Below is a small trained network, with its code and all its weights. Each question gives an input and a target symbol and asks what happens when units are switched off, that is, made to give their printed mean instead of their output.

import numpy as np


def w(rows, s, z=0):
    codes = np.array(rows[::2]) - 128.0
    scale = np.full(codes.shape[1], s)
    scale[-1] = z or s
    return codes * scale


def f(y):
    return y / 2 * (1 + np.tanh(0.7978845608 * (y + 0.044715 * y**3)))


def softmax(a):
    e = np.exp(a - a.max(-1, keepdims=True))
    return e / e.sum(-1, keepdims=True)


def log_softmax(a):
    a = a - a.max(-1, keepdims=True)
    return a - np.log(np.exp(a).sum(-1, keepdims=True))


def net(x, mask):
    ids = ['αδζλμτφψω'.index(c) for c in x.split()]
    T = len(ids)
    res = E[ids] + P[:T]
    u = 0
    for l in range(2):
        q, k, v = (res @ M[l].T for M in (Q, K, V))
        z = softmax(np.where(np.tri(T) > 0, q @ k.T / 3**0.5, -1e9)) @ v
        res = res + np.where(mask[u], z, O[l][:, -1]) @ O[l][:, :-1]
        u += 1
        y = f(res @ A[l][:, :-1].T + A[l][:, -1])
        res = res + np.where(mask[u : u + 4], y, B[l][:, -1]) @ B[l][:, :-1]
        u += 4
    return log_softmax(res[-1] @ U[:, :-1].T + U[:, -1])


Q, K, V, O, A, B = {}, {}, {}, {}, {}, {}
E = w([
[99,110,206,118,152,127,180,107,82,163,141],'α',
[103,79,153,153,110,167,77,118,200,45,158],'δ',
[133,139,176,160,184,219,155,96,152,188,160],'ζ',
[86,97,162,167,121,136,106,146,165,103,56],'λ',
[100,141,135,78,113,147,153,89,134,72,158],'μ',
[138,165,2,163,89,83,19,106,110,170,154],'τ',
[163,128,209,148,65,118,207,132,201,141,132],'φ',
[130,113,153,136,152,130,140,67,100,127,115],'ψ',
[159,153,160,94,167,86,122,186,158,67,78],'ω',
],0.018)
P = w([
[141,102,38,131,85,92,135,177,62,172,158],'0',
[153,175,73,196,87,7,95,108,72,98,149],'1',
[100,111,77,50,132,118,103,170,117,178,131],'2',
[145,181,148,200,110,127,137,118,17,99,208],'3',
[151,126,115,72,113,205,106,117,196,96,132],'4',
[91,118,187,106,112,121,130,95,78,104,38],'5',
[135,63,192,205,196,124,161,104,148,136,138],'6',
[101,92,122,134,214,174,119,77,62,197,94],'7',
],0.011)
Q[0] = w([
[119,87,154,175,239,75,137,162,121,133,171],'L0H0',
[81,97,207,90,180,198,179,189,215,127,54],'L0H0',
[85,153,253,174,137,148,134,155,19,64,74],'L0H0',
],0.0066)
K[0] = w([
[57,96,68,117,133,80,130,83,106,199,53],'L0H0',
[200,171,253,179,132,182,131,56,103,31,71],'L0H0',
[157,70,156,38,190,152,83,69,223,148,115],'L0H0',
],0.0067)
V[0] = w([
[77,172,166,176,109,139,159,142,188,169,139],'L0H0',
[147,254,83,68,151,114,127,192,146,137,189],'L0H0',
[93,139,97,124,82,109,193,178,146,128,62],'L0H0',
],0.0085)
O[0] = w([
[107,88,5,62,152,93,170,176,117,83,103,152],'L0H0',
[39,118,133,105,117,66,143,138,162,170,119,3],'L0H0',
[88,169,128,91,158,178,162,67,107,150,33,154],'L0H0',
],0.015,0.0055)
A[0] = w([
[168,218,91,111,253,211,65,153,148,218,187,178],'L0N0',
[192,38,166,109,150,211,211,2,82,89,139,252],'L0N1',
[142,145,12,148,181,90,173,68,173,95,154,109],'L0N2',
[177,149,110,175,168,157,104,94,239,70,106,114],'L0N3',
],0.0043,0.004)
B[0] = w([
[138,110,127,168,112,104,113,214,144,93,78,168],'L0N0',
[119,176,105,69,181,69,94,140,127,74,182,249],'L0N1',
[171,81,110,124,49,118,168,124,77,145,76,128],'L0N2',
[115,162,157,127,89,118,131,154,150,126,9,162],'L0N3',
],0.011)
Q[1] = w([
[207,160,164,129,122,60,113,210,83,75,84],'L1H0',
[174,97,89,29,216,113,82,180,76,169,112],'L1H0',
[223,207,254,141,168,110,170,89,115,62,150],'L1H0',
],0.0061)
K[1] = w([
[87,3,174,159,197,98,179,130,107,7,244],'L1H0',
[213,87,133,205,185,78,218,88,176,40,8],'L1H0',
[58,114,203,34,137,187,136,142,156,101,70],'L1H0',
],0.0048)
V[1] = w([
[111,102,132,1,50,144,124,95,158,14,176],'L1H0',
[187,124,192,116,194,142,133,228,130,137,77],'L1H0',
[116,84,152,224,107,165,63,205,211,128,34],'L1H0',
],0.0069)
O[1] = w([
[132,168,77,250,114,109,98,69,163,165,88,189],'L1H0',
[45,137,204,137,61,81,183,113,119,151,204,255],'L1H0',
[78,220,67,162,103,113,148,152,2,173,133,154],'L1H0',
],0.0095,0.0057)
A[1] = w([
[115,119,126,195,193,140,142,98,167,174,118,6],'L1N0',
[139,178,149,129,80,95,148,166,70,74,129,73],'L1N1',
[125,130,86,145,157,100,68,154,91,172,119,8],'L1N2',
[99,113,2,105,146,125,125,122,218,146,104,34],'L1N3',
],0.0073,0.0014)
B[1] = w([
[81,209,8,90,187,72,15,158,175,219,145,128],'L1N0',
[115,61,107,1,109,171,74,135,138,179,101,255],'L1N1',
[159,168,220,104,58,187,199,23,125,102,155,148],'L1N2',
[180,130,139,196,135,41,194,131,76,222,25,144],'L1N3',
],0.0063,0.0073)
U = w([
[141,88,172,150,149,169,98,136,150,76,104,45],'α',
[232,246,132,224,47,126,83,166,73,176,114,118],'δ',
[108,47,83,161,76,33,123,200,92,67,152,170],'ζ',
[200,254,107,90,145,219,159,169,53,16,46,204],'λ',
[109,162,101,173,210,97,63,134,162,199,91,92],'μ',
[144,159,96,119,123,151,82,136,137,136,106,4],'τ',
[170,150,108,171,188,114,209,137,101,112,54,86],'φ',
[215,164,232,191,143,194,61,187,115,116,127,133],'ψ',
[21,196,217,197,132,89,132,154,159,168,104,148],'ω',
],0.0049,0.0026)

Each question gives the input, a string of symbols that net reads in full, and the target symbol t.
The units are the heads (3 rows each of Q, K, V and O) and the neurons (one row each of A and B). Each row of codes is followed by its name. A weight is (code - 128) times the scale printed after its matrix; where a second scale follows, it is the last column's (O, A, B and U).
mask holds one flag per unit, layer by layer, with each layer's heads first. A switched-off unit (its flag False) gives its mean, the last column of its rows in O or B, instead of its output. The means were averaged over made-up inputs and are rounded, as every weight is.
A unit's drop is (log p(t) with every unit on - log p(t) with that unit switched off) / (log p(t) with every unit on - log p(t) with every unit switched off).
The circuit of an input: a set's keep is (log p(t) with only the set's units on - log p(t) with every unit switched off) / (log p(t) with every unit on - log p(t) with every unit switched off). Starting from all 10 units, units are removed one at a time, each time the one whose removal leaves the highest keep (on an exact tie, the one counted first), for as long as the keep stays at least 0.8.
units of the circuit, in order: the units of the circuit, biggest drop first
top k neurons: the k neurons with the biggest drops, biggest first
top k neurons in layer l: the k neurons of layer l with the biggest drops, biggest first
drop when u is switched off: that unit's drop, to one decimal
input ζ ω λ α ω, target α: units of the circuit, in order : (L1H0, L0N1, L0N3)
input λ ω λ λ ζ φ, target ζ: units of the circuit, in order : (L0H0)
input λ ω λ μ ω, target μ: units of the circuit, in order : (L1H0, L1N0, L0N1, L0H0)
input λ λ μ λ, target μ: units of the circuit, in order : (L1H0, L1N0, L0H0, L0N1)
input ζ λ λ τ α ζ ω ζ, target ζ: top 2 neurons : (L0N0, L0N1)
input λ ψ ψ λ, target ψ: units of the circuit, in order : (L0H0, L1H0, L0N1)
input λ λ ζ ω δ ψ ψ ζ, target ψ: top 2 neurons : (L0N0, L0N1)
input ω ω λ ω τ, target δ: top 3 neurons in layer 1 : (L1N3, L1N2, L1N1)
input λ λ λ δ λ ζ δ ω, target δ: units of the circuit, in order : (L1H0, L0H0)
input ζ ω λ, target ω: top 2 neurons : (L0N1, L1N1)
input μ λ ζ, target λ: units of the circuit, in order : (L1H0, L0H0)
input ψ ψ ψ, target ψ: units of the circuit, in order : (L0H0, L1H0)
input λ λ λ λ δ ψ, target δ: units of the circuit, in order : (L1H0, L0H0)
input λ ζ δ μ ψ μ α, target μ: units of the circuit, in order : (L1H0, L1N0)
input ζ ψ μ λ, target μ: top 2 neurons in layer 0 : (L0N0, L0N3)
input ω λ μ ψ ζ λ, target ζ: top neuron in layer 0 : (L0N1)
input λ λ ζ δ λ ζ λ τ, target δ: units of the circuit, in order : (L0H0, L1N2, L1H0)
input ζ ζ μ ω ω μ φ, target μ: top 2 neurons : (L1N0, L0N0)
input α ζ ψ φ λ, target φ: top 2 neurons in layer 1 : (L1N3, L1N1)
input λ μ ψ ω ζ, target ω: units of the circuit, in order : (L0H0)
input λ λ λ δ λ, target δ: top 2 neurons in layer 0 : (L0N1, L0N3)
input λ ω ψ ω λ ζ ω, target ζ: top 2 neurons in layer 1 : (L1N1, L1N2)
input ζ λ μ ζ, target μ: top 2 neurons : (L1N0, L0N3)
input ζ λ α, target λ: drop when L0H0 is switched off : 0.1
input ζ ζ ζ α, target ζ: drop when L1N1 is switched off : 0.0
input λ ζ μ ψ, target μ: drop when L1N0 is switched off : 0.3
